Below is a small trained network, with its code and all its weights. Each question gives an input and a class and asks what happens when units are switched off, that is, made to give their printed mean instead of their output.

import numpy as np


def w(rows, s, z=0):
    codes = np.array(rows[::2]) - 128.0
    scale = np.full(codes.shape[1], s)
    scale[-1] = z or s
    return codes * scale


def norm(h):
    return h / np.sqrt((h * h).mean(-1, keepdims=True) + 1e-5)


def f(y):
    return np.maximum(y, 0)


def log_softmax(a):
    a = a - a.max(-1, keepdims=True)
    return a - np.log(np.exp(a).sum(-1, keepdims=True))


def net(x, mask):
    res = np.array(x, float).reshape(1, 6) / 4 @ E
    u = 0
    for l in range(4):
        y = f(norm(res) @ A[l][:, :-1].T + A[l][:, -1])
        res = res + np.where(mask[u : u + 7], y, B[l][:, -1]) @ B[l][:, :-1]
        u += 7
    return log_softmax(norm(res)[-1] @ U[:, :-1].T + U[:, -1])


A, B = {}, {}
E = w([
[137,133,137,135,140],'x0',
[204,132,2,118,90],'x1',
[83,106,50,63,232],'x2',
[137,133,137,135,140],'x3',
[96,240,98,110,138],'x4',
[145,137,143,140,149],'x5',
],0.0092)
A[0] = w([
[178,133,112,102,74,66],'L0N0',
[114,142,195,146,119,179],'L0N1',
[199,163,135,181,40,112],'L0N2',
[21,183,159,71,75,164],'L0N3',
[170,130,67,147,126,92],'L0N4',
[88,86,24,141,254,4],'L0N5',
[76,127,121,83,193,7],'L0N6',
],0.0084,0.0028)
B[0] = w([
[207,147,146,167,192,172],'L0N0',
[132,128,118,76,41,244],'L0N1',
[66,104,93,157,174,254],'L0N2',
[143,149,175,162,159,248],'L0N3',
[188,173,124,86,49,191],'L0N4',
[143,142,193,3,51,255],'L0N5',
[85,106,123,167,195,195],'L0N6',
],0.0073,0.0044)
A[1] = w([
[49,130,190,147,106,7],'L1N0',
[37,214,116,142,151,114],'L1N1',
[135,124,118,77,76,152],'L1N2',
[141,126,37,192,111,234],'L1N3',
[78,134,210,166,102,148],'L1N4',
[93,254,122,120,109,139],'L1N5',
[51,98,173,94,194,101],'L1N6',
],0.0089,0.0016)
B[1] = w([
[201,96,135,50,132,219],'L1N0',
[214,239,200,138,159,212],'L1N1',
[103,87,186,116,187,176],'L1N2',
[125,75,148,223,75,192],'L1N3',
[112,92,115,1,56,253],'L1N4',
[14,222,34,204,120,239],'L1N5',
[26,133,49,211,237,226],'L1N6',
],0.008,0.0058)
A[2] = w([
[108,29,144,78,127,157],'L2N0',
[168,120,128,242,109,123],'L2N1',
[182,84,141,23,110,2],'L2N2',
[134,215,135,137,137,37],'L2N3',
[194,77,87,95,68,101],'L2N4',
[71,101,120,153,192,148],'L2N5',
[104,145,88,99,9,85],'L2N6',
],0.011,0.0045)
B[2] = w([
[147,117,120,244,172,255],'L2N0',
[110,23,133,217,43,193],'L2N1',
[194,130,187,105,238,195],'L2N2',
[77,2,142,96,145,189],'L2N3',
[134,107,226,128,138,205],'L2N4',
[84,108,30,166,125,201],'L2N5',
[109,183,101,134,218,218],'L2N6',
],0.0093,0.0064)
A[3] = w([
[176,143,53,113,159,5],'L3N0',
[162,129,19,73,163,82],'L3N1',
[189,35,201,100,107,209],'L3N2',
[131,134,195,157,84,224],'L3N3',
[92,244,148,44,136,50],'L3N4',
[90,221,157,58,54,152],'L3N5',
[199,118,92,203,89,138],'L3N6',
],0.011,0.0018)
B[3] = w([
[209,96,230,114,56,155],'L3N0',
[210,115,236,137,15,189],'L3N1',
[178,70,159,35,233,241],'L3N2',
[144,166,89,103,102,200],'L3N3',
[184,197,136,16,27,255],'L3N4',
[255,10,93,138,89,209],'L3N5',
[64,195,106,106,97,195],'L3N6',
],0.0094,0.0065)
U = w([
[212,71,221,53,235,233],'0',
[231,186,143,32,4,240],'1',
[46,54,70,213,213,38],'2',
[41,246,72,44,176,97],'3',
[198,2,150,193,39,4],'4',
[78,206,40,241,43,32],'5',
],0.021,0.0028)

Each question gives the input, the list of numbers given to net, and the class t.
The units are the neurons (one row each of A and B). Each row of codes is followed by its name. A weight is (code - 128) times the scale printed after its matrix; where a second scale follows, it is the last column's (A, B and U).
mask holds one flag per neuron, layer by layer. A switched-off neuron (its flag False) gives its mean, the last column of its row in B, instead of its output. The means were averaged over made-up inputs and are rounded, as every weight is.
A unit's drop is (log p(t) with every unit on - log p(t) with that unit switched off) / (log p(t) with every unit on - log p(t) with every unit switched off).
The circuit of an input: a set's keep is (log p(t) with only the set's units on - log p(t) with every unit switched off) / (log p(t) with every unit on - log p(t) with every unit switched off). Starting from the 12 units with the biggest drops (on a tie, the unit counted first), units are removed one at a time, each time the one whose removal leaves the highest keep (on an exact tie, the one counted first), for as long as the keep stays at least 0.8.
units of the circuit, in order: the units of the circuit, biggest drop first
unit that matters most: the unit with the biggest drop
k most important neurons: the k neurons with the biggest drops, biggest first
k most important neurons of layer l: the k neurons of layer l with the biggest drops, biggest first
drop when u is switched off: that unit's drop, to one decimal
input [5,-7,2,-6,-3,-8], class 2: units of the circuit, in order : L1N6
input [-4,5,-3,8,0,5], class 4: 3 most important neurons : L2N1; L1N5; L1N6
input [-3,6,0,-4,-2,6], class 4: 4 most important neurons : L1N3; L2N1; L1N4; L0N5
input [8,5,2,-1,0,2], class 0: 2 most important neurons : L2N4; L1N2
input [-8,1,3,4,8,-5], class 1: 4 most important neurons : L3N4; L2N0; L1N1; L3N5
input [4,7,1,3,-8,-1], class 0: 2 most important neurons : L3N2; L1N5
input [-6,6,0,-8,3,-4], class 5: 3 most important neurons : L1N3; L1N4; L0N5
input [8,-4,6,8,1,3], class 3: 3 most important neurons : L0N5; L2N0; L2N1
input [4,1,-6,-1,-1,1], class 4: 2 most important neurons : L0N5; L1N3
input [8,-1,7,7,1,-6], class 3: 4 most important neurons : L0N5; L1N6; L2N1; L1N3
input [1,3,-1,-3,-2,1], class 4: 2 most important neurons : L2N1; L1N5
input [1,4,-1,-7,0,-5], class 4: 3 most important neurons : L2N1; L1N3; L1N5
input [3,1,7,-2,7,5], class 1: 2 most important neurons of layer 0 : L0N5; L0N2
input [1,0,-2,2,-7,-1], class 0: units of the circuit, in order : L3N2
input [-5,-4,1,-6,0,-3], class 2: 3 most important neurons : L1N6; L3N4; L1N5
input [4,-4,0,3,3,5], class 1: 3 most important neurons : L1N4; L0N1; L2N0
input [3,5,-6,-3,0,1], class 4: 3 most important neurons of layer 1 : L1N5; L1N6; L1N3
input [-8,-6,4,-5,-1,6], class 2: drop when L1N6 is switched off : 0.7
input [8,-1,7,-7,-4,-3], class 2: drop when L1N6 is switched off : 0.3
input [-2,-8,5,5,4,-7], class 3: unit that matters most : L1N6
input [-5,7,1,8,-1,-5], class 0: drop when L2N4 is switched off : 0.7
